Each row is followed by its class.
-16   7 -13  -8  18  38  41 -62  45  -1  19  27 -13 -14  46 -38  23  12  39  13  44  21 -62  36 -20  15   7 -12  14 -14 -13  39  -2  34 -36 -34   8   9
zaleg
 79   2 -42  90 -12  33 -41  41  66 -28  11  12  13 -66 -13  -9 -30 -22  76 -26  -8   2 -31  18   2  19 -22  -5 -29   0  51  47 -33  -3 -47  15 -25   1
lov
 -5 -10  -1 -27 -11  -1  22  22 -87  37 -26  20  32   8  18  29  31  -6  -7   2  44  17  16  13  -8  -3  53  32  19   2 -92  10  -3  18   6  32   5  -9
soref
 36   5 -10  58 -21  19 -35  42  20 -18   4   4  -1  -9  -7  12   3  -4  39 -16  -4  16  -2   4  -6  14  -4  22  -8  23   1  45  -6  19 -19   5 -14   5
lov
 21 -48 -37 -15  -2   2   3  42 -35   7   6  20  16 -41  14   4  28  -9  35 -26  15  -8 -14 -11 -45   4  33   9   6  22 -37   6 -25  14 -50  53  -2 -46
leki
-19  22 -42  17  24  43 -23   0  15  -6  50  16 -14 -36  67 -31  18   9  55  -6  -5  19 -54  18 -41 -26   8  21 -12   6  28  72  21  51  -8  10 -18   8
leki
 28 -40 -17  -8 -10   3  22   9   9 -17 -12  15   8   1  16  -2  34 -15  19  -3  38  38   2   9 -10 -21  52   3  10 -19 -62 -21 -19  32 -35  -9  12 -20
lov
 37 -32  -1  -5 -66  -8   2  49  -9  -9 -13  22 -14 -24 -41  24 -14  26  33 -59  -7 -33   6  -1 -34  14  14  -6  29  57 -12   8 -18  13 -31  -1  -7 -48
lov
  3 -15  40  21  33 -69 -19 -43 -49   4 -28   1 -13  33   0  -9  55 -48  -2 -10 -24  16   9 -11  56   1 -20   5  42  29  11  14  56  18  62   8  -4  23
nuv
 23  45  28  54 -13  55 -19 -13   1  25 -31  11   0  10  34   6 -26   8  16   4  -7  43 -34  62  52  17 -90  32  33  36 -26  70  37  12  81 -29  -7  72
soref
-27  27 -83  63  45  32 -29 -15  -5  19  48   5  30 -43  52 -10  40  28  57  27  25   9 -49   2 -47  14  -5  46 -23 -14   8  69   0  41 -44  96 -36  36
vuta
 -7  29 -14  42  41  21 -23 -10   8 -14  32  14  -2 -33  26 -24  15 -34  41   4   9  38 -43  27 -18  10   9  25 -32 -21  35  75   2  36 -16   8 -10  -2
zaleg
-13  50  -4  38 -34  52 -26  -3 -19  46  21   4  -2   5  11  11   5  35  27  -9 -17 -14 -22  43 -16  11 -20  37  28  39  30  85  35  42  21  29 -29  20
dad
 41 -45 -55  73  22 -13 -13 -19  -8  16  -6   5  19 -42 -11  -9  36  -3  47 -14  47  20 -19  -1   8   3  21   5 -22 -11  -5  12 -32 -20 -76  89  -9  -8
dad
 28  18 -16  61   7  60 -31 -22   3  24 -17  14   2  -7  67  -2  12   1   9   9 -17  53 -39  66  21  21 -85  38  31  24 -35  77  35  15  39   1 -19  58
leki
-17 -36  10  17  -8 -49 -20  36 -51  11  -7 -19  -2  26 -14  19  78  -1   2 -18   3   4  -2 -12  28 -40  47  -5   7  14 -35  -1  17  21 -22  51  -4 -20
dad
 15  13  -9  94  38  13 -30 -21 -23   2  -2 -11 -10 -12  34 -19  30   1  47   3 -29  10 -37  28   2  31 -57  36   2  22  29  85  62  31  30 -18 -42  39
Nulob
-18  28 -64  46  13   8 -31  26 -57  41  38  -7  32 -51   3   8  26  20  29 -11 -32 -36 -13 -18 -59  17   8  52  -7  24  26  77  21  36 -18  90 -52  12
vuta
 32 -37 -49  45  16  37  24 -40 -39  24 -11  36  18 -40  37  -9   8  15  47  -3  46   3 -33  41 -32  47 -13  22   6 -14 -24  36 -12  12 -27  33 -17   3
Nulob
   4  -32  -28   34   21  -19   -3  -32 -110   50   -3   10   19   -2    7    7   51   24   20  -17   18  -26    6    2  -32   39   10   34   28    7  -24   39   39   32   11   71  -22    7
Nulob
 24  -5 -44  50  52   7  -8 -78  -9  31   5  16  18 -38  34 -42  57 -35  54  14  43  29 -38  13 -10  18  15  18   0 -27  28  45  12  16 -24  76 -20  38
vuta
  30  -14  -60   21    8    7    3  -20   44  -13   41    5    2  -41   31  -19   37   49   73    0   64   -4  -46  -14  -45   -8   43    8  -13  -20  -34   10  -46   31 -114   50    5  -18
lov
 -8  35 -34  57  32  16 -34   7  -6   8  23  -1  -5 -27  28 -17  38  40  51  20 -25  -9 -54  14 -22  19 -36  14  19  26  -8  80  22  43 -23  50 -33  20
vut
  28  -11   17    8    7  -19   -7   -6 -104   52  -56   22   39    7    9   25    7  -43   -8  -15   18   13   31   26   34   18   -8   30   49   15  -50   27   14    5   53   41  -10   20
soref
-15  23 -35  75  30  -3 -42   3 -44  23   0  -1   6 -12  24   2  44  34  25  11 -36 -11 -19  14 -16  34 -47  39  25  37 -19 100  48  50  20  70 -31  32
vut
-16  24 -19  77  83 -16 -45 -56 -57  -7  23  -4 -10  -1  49 -32  65  -7  47  19  -1  32 -26   4 -26   9   2  48 -26 -16  50  75  57  54  17  34 -26  33
Nulob
  3 -32   9  33 -13 -30  -9  21 -55  14 -30  -5   3  19  -5  14  50 -17 -12 -22  18  13  14  -1  26 -32  12  11  18  13 -29   5  -3  21   1  43  -5 -10
dad
 19 -23  11 -23   7  17   7 -38 -53  20 -25  40  13  -3  40 -15  22 -70  -1 -10  23  44   4  48  -7  -1  19  19  35 -15  -2  31  32  43  77   0   4  -6
leki
  8 -10 -60  22  43   7   0 -42 -51  32  11  25  26 -10  29 -28  49   0  15  13  49  10 -14  -2 -26  30  66  22   5 -39 -30  51  -6  43 -35  76  -4   9
tud
 12  22   9  45 -25 -20 -44  42 -38  25 -16 -15   4 -16 -28  30  15  14   0 -16 -63 -16   8   1  10  28 -62  34  27  66 -12  68  38  25  51  33 -29   8
vut
 16  -5  10  56  50 -13 -46  22 -38 -16 -10  -4  13  14  24 -13  24 -69   0  24 -16  55   5  16  23   6   4  32 -23 -36   4  46  12  20  36  12   1   6
tud
 -7  30 -40  55  21  -3 -33 -41  42 -28  35   6 -16 -26  43 -31  40  31  61   4  -9  12 -52   5  -9 -21  -1   8 -14  -7  37  81  29  41 -21  -3 -13  36
lov
 28 -26  35  -2 -37 -14  33  40   2  -9 -10  22 -15 -13 -27  -2 -12 -43  23 -32 -45 -12   5  11  -6   9   1 -19  40  46  11   3  14  14  44 -42 -19 -35
nuv
 32  -7   8  53 -10 -13 -14 -22 -52  42 -46  12  16 -15   2   6  -4   5  21 -31 -12 -18 -10  19  44  31 -70   3  52  49 -11  56  40 -21  61  16 -16  48
soref
 25   6  -3  93  33  24 -37  -9  11  -7  -5   7   1   6  46  -6  26 -20  45  24 -25  53 -39  35  42  25 -66  27  27  24 -23  61  31  18  23  11 -17  60
nuv
 32 -29  24  23  -7 -66 -23  37 -33   6 -29 -16   7  -6 -29  17   4 -22  28 -39 -16 -15  19 -39  29 -15   5  -4  12  50  -5  -6  10  -9  18   9   0  -2
soref
 13 -11  -9   2  56 -12   2 -34   4 -36  -7  13  -5  13  28 -57  54 -56  14  25  50  63 -22   8   1 -27  64   2 -24 -63  10  -7  -8  46   0 -13  31 -14
tud
-60  21 -57  50  42  14 -22   9 -42  23  46   6  13  -7  61   4  79  29  28   9   6  13 -18  19 -20  -9  34  41 -17 -11 -23  79  20  49 -49 110 -35  10
dad
 52 -15 -13 -20   9   2  18  33 -37   3 -22  37  41 -54 -23 -10 -20 -73  33 -24  37  23  18  24 -22  -1  80  16 -15 -19  10   2 -29  29   5  24  -5 -54
soref
 25   9  -6  63 -24   7 -36  55  25   1 -18 -13 -22  -6 -11  16 -11  16  38  -4 -33   9 -24  13  15  -2 -75   6  15  60 -16  30  -4   6  -5 -12 -26   5
vut
 17  14  23  41 -42  -1 -11  79 -19 -10  -6 -10  -4 -15 -35  20  12 -32  21 -20 -41  -2  -7   9 -23  -4 -33  25  14  57  12  35  21  17  45 -30 -39  -4
vuta
 29 -51  -9  -8  -9  -6  -2  33 -62  26 -18  19  18 -21   8  14  28 -35  -2 -33   6   8  16  16 -12  -2  21  17  21  13 -47  14   5   6  10  37  -4 -26
leki
  2  37 -26  57  46  40 -31 -84 -18  16   6  21   9   3  75 -20  27  26  31  26   5  25 -32  46 -12  42 -28  44  37 -11  -6 101  47  63  15  36 -15  61
lov
  7  21 -10  65  -7  11 -33  24  14  -7   6 -12  -5 -29   5  -4  25 -11  53  -9 -44  -5 -59   0  -6   6 -38  15   0  45  44  57  39  30  20  -7 -33  29
vuta
 -5  12  10  41  14  15 -31  18  31 -12  21 -12 -15  -4  13   1  23  -4  35  -3  -7  44 -36  18  19  10 -29  14  -4  25 -18  45  14  18 -22 -19 -12  14
zaleg
 33  22 -18  75  16  43  -5  -5  14 -14  -3  17  -9  -7  41 -12  21  -8  52  18  13  42 -51  60  -8  11 -41  25 -11  -6  -2  47   4  39   0 -24 -28  24
Nulob
 54 -14 -12   7 -20  33  11  -6   9   8 -25  39  -1 -22 -22 -24 -54 -16  34 -14  -4  -6 -18  45 -19  47 -18 -19  35  11  32  22 -16  -5  10 -38 -11 -21
tud
 35 -18   3  -9 -69  44  27   2  27   7 -11  24 -12  -4  17   6   1  43  34 -15  26   7 -33  34 -12  16 -16 -14  55  27 -63   5 -16  13 -30 -29  -5 -11
lov
 39 -14  20  28  34  -8 -10 -86 -49  30 -55  36  16  21  27   2  34 -47   4  24  26  55  -2  64  59  56 -45  30  60   5 -41  34  27  -2  38  27  -3  38
nuv
 22 -20 -19   2 -26  20  13  15  -4   7  -7  21   9 -34 -12  -8  18 -15  44  -5  20   6 -38   4 -38  11  27 -12  10  15   4  -2 -19  10 -33  16 -16 -19
vuta
-29  40  33  25  -2  -4 -31  12 -23   6  25 -15 -18   4  13  11  33  14  10 -16 -38  -1 -26   5  -6  20 -34  32  23  47  -2  79  44  46  22  -5 -15  13
zaleg
 33 -32  -9  38  13  34  17 -19 -15  22 -29  38  21 -18  17  -4   5 -44  15 -10  21  33 -24  50  21  44 -26  -4  29  -7 -39  41  -9  -1  -6   9  -5  18
zaleg
 -6  12  34  29 -45   7 -15  59   2 -14  11 -24 -43  20   2  22   8  44  32 -19 -62 -10 -20  14 -22  -6 -47  18  15  74  -3  26  43  40  27 -67 -26  -4
Nulob
 58 -40 -18  36 -37  47   7  28  63   0 -30   9  10 -18 -18   0  -8 -41  47 -12  37  28 -21  40  34  -5  18 -28 -19  -1  12 -30 -35 -27 -50 -22   3 -23
dad
 28 -15 -20  82  20   8 -29  18 -63  16 -28   3  16   4  20  24  38  -8  12  19   8  52  -3  47  15  34 -46  48 -14  -3 -52  41   9  -5  -7  32 -33  15
Nulob
 29  24 -42  71  29  33 -35  10 -12   4   8   7  18 -24  33 -28  -4 -26  33   7  -6   2 -23  33 -19  21 -14  40  -7 -21  35  80   1  37   8  18 -14   7
tud
 24 -12 -16  34 -20  18  -4 -18   2  14  -7  15   0  -4   9 -16   8  20  28  -7  15  -8 -23  16  -5  42 -25  -7  38  14  -8  36   5   8  10   2  -1  14
tud
 10   0 -41   3  31  25  12 -55 -20  34   6  42  35 -35  38 -13  32  -8  28   7  56  15 -38  38 -10  46   2  24  23 -24 -35  61 -28  36 -56  69  -5   4
zaleg
 19  28 -39  56  26   9 -26  41  30 -17  12   9  14 -50  11 -21 -25 -18  67 -12  -7   0 -21   5 -10 -15   4  17 -38  10  55  56 -10  22 -14  12 -20   3
soref
 -4  15 -18  82  30  20 -29 -32 -54  35  15   5  -2  -6  27  -6   8  34  40   1 -35  -7 -31  20 -22  51 -57  32  12  22  27  89  58  31  37  33 -45  44
Nulob
  6   7  15  58  25 -26 -39  26 -13 -32   6 -15 -21  13  19   4  56  -7  26  -4 -41  18  -4   0  -9   5   6  22  -4  21 -12  44  41  32  -7   7 -11   5
lov
-14  -7 -12 -12 -45  -2  14   7 -23  30  12  11 -11  -1   5  16  41  58  13 -29  -6 -31  -2  -2 -16  21  -9   9  59  65 -47   9  17  22 -16  36 -14 -12
nuv
-33  28  -7  44  13  13 -15  -3  -7   9  35   0  -8  16  65   7  61  41  28  21 -32  18 -22  17  -7  17 -36  38  43  39 -56  64  46  48  10  34 -23  43
nuv
 31  -4 -14  10  -6  36  19 -37 -42  48 -35  42  14 -33   9 -12  -3 -10  24  -1  19  -8 -15  47 -21  58 -15  11  59  21 -20  65  11  28  20  25 -25   0
vut
-37  48  10  40  32 -18 -36 -17 -45   4  17 -17 -18  12  43 -19  87 -27  15  19 -17  36 -41   4 -14 -33  20  40  -9  -1  25  68  64  70  39  19 -28  29
vuta
  2  19 -44  71  32  17 -38  -3 -40  13  10  11  17 -15  23 -15   5   1  14   1 -14   8 -13  17 -14  33 -27  46  -3  -9  16  89  20  34  31  44 -19  23
tud
  2  35 -50  67  12  58 -34 -21   0  25  -3  18  11  15  45   0  -2  33  23  32   4  21 -31  51   4  50 -60  32  23   7 -20  80   9  13  -2   9 -22  54
tud
 21  22   3  74 -46  74  -3  12  75   4   4   2 -16  -8  -2  10 -37  29  48  -6 -20   0 -29  69   3  30 -86   4  16  49  31  47  18 -18  22 -49 -22  25
dad
 23 -37 -20  21 -13  -8  18  37 -16  -3   3   7  -9 -18  -4  -7  48  18  47 -29  12  -5 -18 -11 -28  -2  10   4   8  29 -26  -3  -9  36 -39  17 -21 -26
Nulob
-15   6 -22  41 -27  30 -18  40  29 -28  27  -6 -13   2  44  19  43  62  28  -1  11  16 -22   1 -14 -10 -15  22   0  22 -63  29  -4  22 -46   3   2  17
lov
 31 -30   7  18  -8  24  36 -13 -23  -4 -24  39   1 -14  16   0   6 -18  19  -9  16  32  -9  40 -14  30 -15   9  12   1 -24  14  -5  26  25 -13 -13   0
Nulob
  0 -12 -22   6  -3  10  17 -13   2   4  10  22  -8  -5  25 -25  14  23  36  -3   4 -12 -34  15 -25  19   1  -9  36   7 -15  39   6  32  -2  -8  -4  -2
tud
 10  26 -27  63  -2  36 -39  39 -27  26  17  -6  21 -12  15  20  55  -1  21   5  10  29 -11  46  -3   2  22  44 -16  -6 -22  52   3  23 -39  81 -27  -4
dad
 -6  14  10  68  -8  24 -24  -3 -71  48  -9  -5   8  26  23  33  44   2 -16  -3   2  30  13  48  18  11 -32  53  24  12 -47  58  37   9  41  53 -20  34
dad
  0 -12  28 -18 -75  15  19  21 -29  33 -27   7 -10  24  -9  31  18  19   7  -1  -5   9  -9  34 -26   8 -17  -1  68  59 -57  -4  22   9  25 -35 -26  -2
vuta
